Here is a tiny trained network, its code and every weight. The questions are about switching its units off for an input and a class, where a switched-off unit gives its printed mean instead of its output.

import numpy as np


def w(rows, s, z=0):
    codes = np.array(rows[::2]) - 128.0
    scale = np.full(codes.shape[1], s)
    scale[-1] = z or s
    return codes * scale


def f(y):
    return np.maximum(y, 0)


def log_softmax(a):
    a = a - a.max(-1, keepdims=True)
    return a - np.log(np.exp(a).sum(-1, keepdims=True))


def net(x, mask):
    res = np.array(x, float).reshape(1, 4) / 4 @ E
    y = f(res @ A[0][:, :-1].T + A[0][:, -1])
    res = res + np.where(mask, y, B[0][:, -1]) @ B[0][:, :-1]
    return log_softmax(res[-1] @ U[:, :-1].T + U[:, -1])


A, B = {}, {}
E = w([
[151,2,159,137],'x0',
[117,161,253,167],'x1',
[97,87,138,202],'x2',
[216,130,95,212],'x3',
],0.0069)
A[0] = w([
[124,148,157,92,74],'neuron 0',
[96,88,87,122,117],'neuron 1',
[54,92,211,134,108],'neuron 2',
[92,112,61,77,85],'neuron 3',
[107,200,99,141,121],'neuron 4',
[135,115,50,82,128],'neuron 5',
[207,191,125,144,122],'neuron 6',
[210,119,131,168,168],'neuron 7',
[105,121,88,119,90],'neuron 8',
[100,115,168,100,156],'neuron 9',
[108,188,71,145,97],'neuron 10',
[138,84,169,209,198],'neuron 11',
[119,133,159,93,104],'neuron 12',
[145,122,81,52,171],'neuron 13',
[134,125,171,107,67],'neuron 14',
[124,139,146,203,52],'neuron 15',
[112,146,143,89,135],'neuron 16',
[140,137,180,101,33],'neuron 17',
[79,177,89,133,162],'neuron 18',
[89,104,157,164,74],'neuron 19',
[134,198,132,48,254],'neuron 20',
[117,120,122,115,101],'neuron 21',
[144,134,117,85,155],'neuron 22',
[213,110,123,164,153],'neuron 23',
[145,210,54,152,111],'neuron 24',
[204,3,89,125,123],'neuron 25',
[108,60,129,140,169],'neuron 26',
[137,134,90,78,190],'neuron 27',
],0.014,0.0026)
B[0] = w([
[93,156,127,156,156],'neuron 0',
[158,91,82,140,179],'neuron 1',
[77,42,118,218,230],'neuron 2',
[135,100,23,119,209],'neuron 3',
[182,178,148,161,204],'neuron 4',
[154,87,45,76,225],'neuron 5',
[114,213,153,89,217],'neuron 6',
[98,164,194,68,216],'neuron 7',
[137,102,95,151,165],'neuron 8',
[85,124,120,184,180],'neuron 9',
[174,168,147,183,204],'neuron 10',
[53,60,177,87,244],'neuron 11',
[90,152,128,160,159],'neuron 12',
[145,151,53,55,218],'neuron 13',
[104,150,148,171,154],'neuron 14',
[83,147,113,66,192],'neuron 15',
[91,157,111,142,166],'neuron 16',
[96,162,146,179,157],'neuron 17',
[166,134,108,193,198],'neuron 18',
[112,72,100,100,175],'neuron 19',
[74,224,79,171,236],'neuron 20',
[123,128,111,123,139],'neuron 21',
[130,163,102,99,169],'neuron 22',
[97,141,205,67,214],'neuron 23',
[193,218,146,175,243],'neuron 24',
[253,69,221,94,254],'neuron 25',
[171,80,117,128,196],'neuron 26',
[160,131,82,75,200],'neuron 27',
],0.034,0.0069)
U = w([
[252,55,75,102,161],'0',
[110,119,1,99,125],'1',
[166,77,220,93,192],'2',
[47,151,99,208,1],'3',
[199,210,95,200,182],'4',
[57,169,166,66,148],'5',
[91,7,129,189,119],'6',
[142,185,81,31,49],'7',
],0.0059,0.0015)

Each question gives the input, the list of numbers given to net, and the class t.
The units are the neurons (one row each of A and B). Each row of codes is followed by its name. A weight is (code - 128) times the scale printed after its matrix; where a second scale follows, it is the last column's (A, B and U).
mask holds one flag per neuron, in row order. A switched-off neuron (its flag False) gives its mean, the last column of its row in B, instead of its output. The means were averaged over made-up inputs and are rounded, as every weight is.
A unit's drop is (log p(t) with every unit on - log p(t) with that unit switched off) / (log p(t) with every unit on - log p(t) with every unit switched off).
The circuit of an input: a set's keep is (log p(t) with only the set's units on - log p(t) with every unit switched off) / (log p(t) with every unit on - log p(t) with every unit switched off). Starting from the 12 units with the biggest drops (on a tie, the unit counted first), units are removed one at a time, each time the one whose removal leaves the highest keep (on an exact tie, the one counted first), for as long as the keep stays at least 0.8.
circuit, biggest first: the units of the circuit, biggest drop first
most important unit: the unit with the biggest drop
top k neurons: the k neurons with the biggest drops, biggest first
drop when u is switched off: that unit's drop, to one decimal
input [-3,-6,6,8], class 2: circuit, biggest first	[neuron 25; neuron 23]
input [2,5,0,-5], class 3: circuit, biggest first	[neuron 25; neuron 9]
input [-2,4,-1,1], class 3: circuit, biggest first	[neuron 25; neuron 13]
input [2,-7,4,7], class 2: circuit, biggest first	[neuron 23; neuron 25]
input [6,-2,-8,1], class 0: circuit, biggest first	[neuron 25]
input [6,-2,8,-1], class 2: circuit, biggest first	[neuron 25; neuron 11]
input [-7,-8,-3,-8], class 1: top 2 neurons	[neuron 3; neuron 5]
input [3,6,6,8], class 2: top 2 neurons	[neuron 25; neuron 20]
input [2,4,1,3], class 5: top 2 neurons	[neuron 25; neuron 15]
input [-6,-8,-7,7], class 4: drop when neuron 24 is switched off	3.5
input [7,-8,6,4], class 2: drop when neuron 3 is switched off	-0.1
input [-8,-6,-4,-8], class 4: drop when neuron 24 is switched off	1.1
input [-8,3,-4,0], class 4: drop when neuron 8 is switched off	0.0
input [6,-4,-8,-6], class 1: most important unit	neuron 20
